Below are the code and all the weights of a small trained network. Each question names an input and a target symbol and asks about switching units off, where a switched-off unit gives its printed mean instead of its output.

import numpy as np


def w(rows, s, z=0):
    codes = np.array(rows[::2]) - 128.0
    scale = np.full(codes.shape[1], s)
    scale[-1] = z or s
    return codes * scale


def f(y):
    return y / 2 * (1 + np.tanh(0.7978845608 * (y + 0.044715 * y**3)))


def softmax(a):
    e = np.exp(a - a.max(-1, keepdims=True))
    return e / e.sum(-1, keepdims=True)


def log_softmax(a):
    a = a - a.max(-1, keepdims=True)
    return a - np.log(np.exp(a).sum(-1, keepdims=True))


def net(x, mask):
    ids = ['βγδεζηλπστφ'.index(c) for c in x.split()]
    T = len(ids)
    res = E[ids] + P[:T]
    r = res
    for j in range(3):
        rows = slice(2 * j, 2 * j + 2)
        q, k, v = (r @ M[0][rows].T for M in (Q, K, V))
        z = softmax(np.where(np.tri(T) > 0, q @ k.T / 2**0.5, -1e9)) @ v
        o = O[0][rows]
        res = res + np.where(mask[j], z, o[:, -1]) @ o[:, :-1]
    y = f(res @ A[0][:, :-1].T + A[0][:, -1])
    res = res + np.where(mask[3:15], y, B[0][:, -1]) @ B[0][:, :-1]
    return log_softmax(res[-1] @ U[:, :-1].T + U[:, -1])


Q, K, V, O, A, B = {}, {}, {}, {}, {}, {}
E = w([
[39,49,85,56],'β',
[103,153,191,182],'γ',
[70,218,8,217],'δ',
[54,46,100,117],'ε',
[135,73,72,10],'ζ',
[153,167,179,130],'η',
[134,190,182,99],'λ',
[44,207,207,125],'π',
[86,189,209,161],'σ',
[148,68,83,60],'τ',
[82,57,89,83],'φ',
],0.014)
P = w([
[108,176,24,173],'0',
[84,153,75,112],'1',
[136,115,102,146],'2',
[100,133,131,81],'3',
[159,106,156,136],'4',
[117,130,182,72],'5',
[178,103,203,132],'6',
[137,128,226,68],'7',
[187,105,245,136],'8',
],0.012)
Q[0] = w([
[112,33,184,107],'h1',
[83,156,122,153],'h1',
[169,44,140,151],'h2',
[141,152,66,171],'h2',
[76,120,108,75],'h3',
[112,2,184,65],'h3',
],0.02)
K[0] = w([
[159,71,247,79],'h1',
[174,180,98,117],'h1',
[103,111,202,58],'h2',
[101,207,51,131],'h2',
[143,143,153,137],'h3',
[142,58,253,86],'h3',
],0.018)
V[0] = w([
[33,165,100,128],'h1',
[79,131,168,193],'h1',
[78,26,111,196],'h2',
[31,188,148,2],'h2',
[100,110,161,162],'h3',
[133,74,87,160],'h3',
],0.013)
O[0] = w([
[162,155,160,117,209],'h1',
[197,147,75,91,106],'h1',
[174,98,163,132,148],'h2',
[70,244,101,82,255],'h2',
[130,138,82,114,113],'h3',
[95,129,180,62,113],'h3',
],0.011,0.0059)
A[0] = w([
[161,157,129,151,152],'n1',
[93,119,66,177,231],'n2',
[128,32,100,70,158],'n3',
[150,156,113,136,213],'n4',
[133,144,87,191,10],'n5',
[141,162,173,94,188],'n6',
[142,178,182,160,2],'n7',
[97,169,154,181,175],'n8',
[96,79,138,128,152],'n9',
[162,115,73,78,155],'n10',
[68,63,92,139,200],'n11',
[88,7,15,94,64],'n12',
],0.021,0.0048)
B[0] = w([
[122,185,210,111,164],'n1',
[126,78,85,182,151],'n2',
[194,128,139,44,176],'n3',
[97,66,137,104,172],'n4',
[161,129,113,167,137],'n5',
[168,104,140,186,254],'n6',
[62,100,51,98,192],'n7',
[180,125,166,135,202],'n8',
[160,154,74,147,148],'n9',
[156,21,71,189,160],'n10',
[125,214,47,157,173],'n11',
[25,128,252,120,177],'n12',
],0.022,0.012)
U = w([
[179,101,181,253,184],'β',
[122,82,214,129,154],'γ',
[157,160,173,132,178],'δ',
[220,68,64,91,50],'ε',
[156,183,45,236,84],'ζ',
[45,130,129,144,86],'η',
[63,124,68,228,26],'λ',
[151,70,2,168,81],'π',
[84,52,64,136,110],'σ',
[121,179,72,108,154],'τ',
[174,110,29,109,254],'φ',
],0.0084,0.0055)

Each question gives the input, a string of symbols that net reads in full, and the target symbol t.
The units are the heads (2 rows each of Q, K, V and O) and the neurons (one row each of A and B). Each row of codes is followed by its name. A weight is (code - 128) times the scale printed after its matrix; where a second scale follows, it is the last column's (O, A, B and U).
mask holds one flag per unit, heads first, then neurons. A switched-off unit (its flag False) gives its mean, the last column of its rows in O or B, instead of its output. The means were averaged over made-up inputs and are rounded, as every weight is.
A unit's drop is (log p(t) with every unit on - log p(t) with that unit switched off) / (log p(t) with every unit on - log p(t) with every unit switched off).
The circuit of an input: a set's keep is (log p(t) with only the set's units on - log p(t) with every unit switched off) / (log p(t) with every unit on - log p(t) with every unit switched off). Starting from the 12 units with the biggest drops (on a tie, the unit counted first), units are removed one at a time, each time the one whose removal leaves the highest keep (on an exact tie, the one counted first), for as long as the keep stays at least 0.8.
units of the circuit, in order: the units of the circuit, biggest drop first
most important unit: the unit with the biggest drop
k most important neurons: the k neurons with the biggest drops, biggest first
heads that matter: for each layer, one digit per head in row order, 1 if its drop is at least 0.15 and else 0, layers parted by /
input γ ε δ, target β: heads that matter : 100
input ζ γ δ λ η γ ζ, target γ: units of the circuit, in order : n12, h1
input σ η σ ζ, target σ: units of the circuit, in order : n10, h2, n12
input τ τ φ λ, target β: units of the circuit, in order : n6
input π φ π, target γ: heads that matter : 101
input ζ γ τ β τ, target β: units of the circuit, in order : h2, n6, n7
input σ γ τ, target γ: heads that matter : 000
input δ γ τ ζ ε ε, target ε: units of the circuit, in order : h2, n12, n3
input γ λ ζ η η η ε ε, target ε: units of the circuit, in order : n3, n12
input σ φ π γ η φ, target η: units of the circuit, in order : n12, h1, n11
input ε φ η τ β φ, target β: 2 most important neurons : n7, n6
input τ ε ε λ, target β: 3 most important neurons : n6, n3, n11
input φ τ ε τ σ η β, target η: 3 most important neurons : n12, n6, n11
input γ ε β η ε β, target ε: units of the circuit, in order : n3
input ζ π ε, target π: units of the circuit, in order : h2, n12, n2
input τ τ η β π ζ ζ π ζ, target π: units of the circuit, in order : n10, h3
input ε σ η φ β, target φ: units of the circuit, in order : n3, n11
input π β τ, target β: units of the circuit, in order : h2, n6, n7, h3
input ζ β σ γ γ, target γ: units of the circuit, in order : n11, h1, n4
input ε γ φ, target γ: units of the circuit, in order : n12
input δ ζ γ ζ π β ζ ζ ε, target ζ: units of the circuit, in order : h1, n11
input ε π γ σ η φ γ τ ζ, target τ: 2 most important neurons : n11, n3
input γ γ ζ, target γ: 3 most important neurons : n12, n3, n7
input ζ ε η π η τ δ η δ, target γ: 3 most important neurons : n6, n11, n1
input φ ζ τ λ ζ, target λ: 3 most important neurons : n11, n12, n2
input ζ β π π δ τ, target ζ: 3 most important neurons : n12, n3, n4
input η λ ε γ σ τ, target σ: 4 most important neurons : n10, n12, n8, n1
input ζ σ β π λ β λ π β, target π: most important unit : h2
input β ε γ π, target β: 2 most important neurons : n6, n3
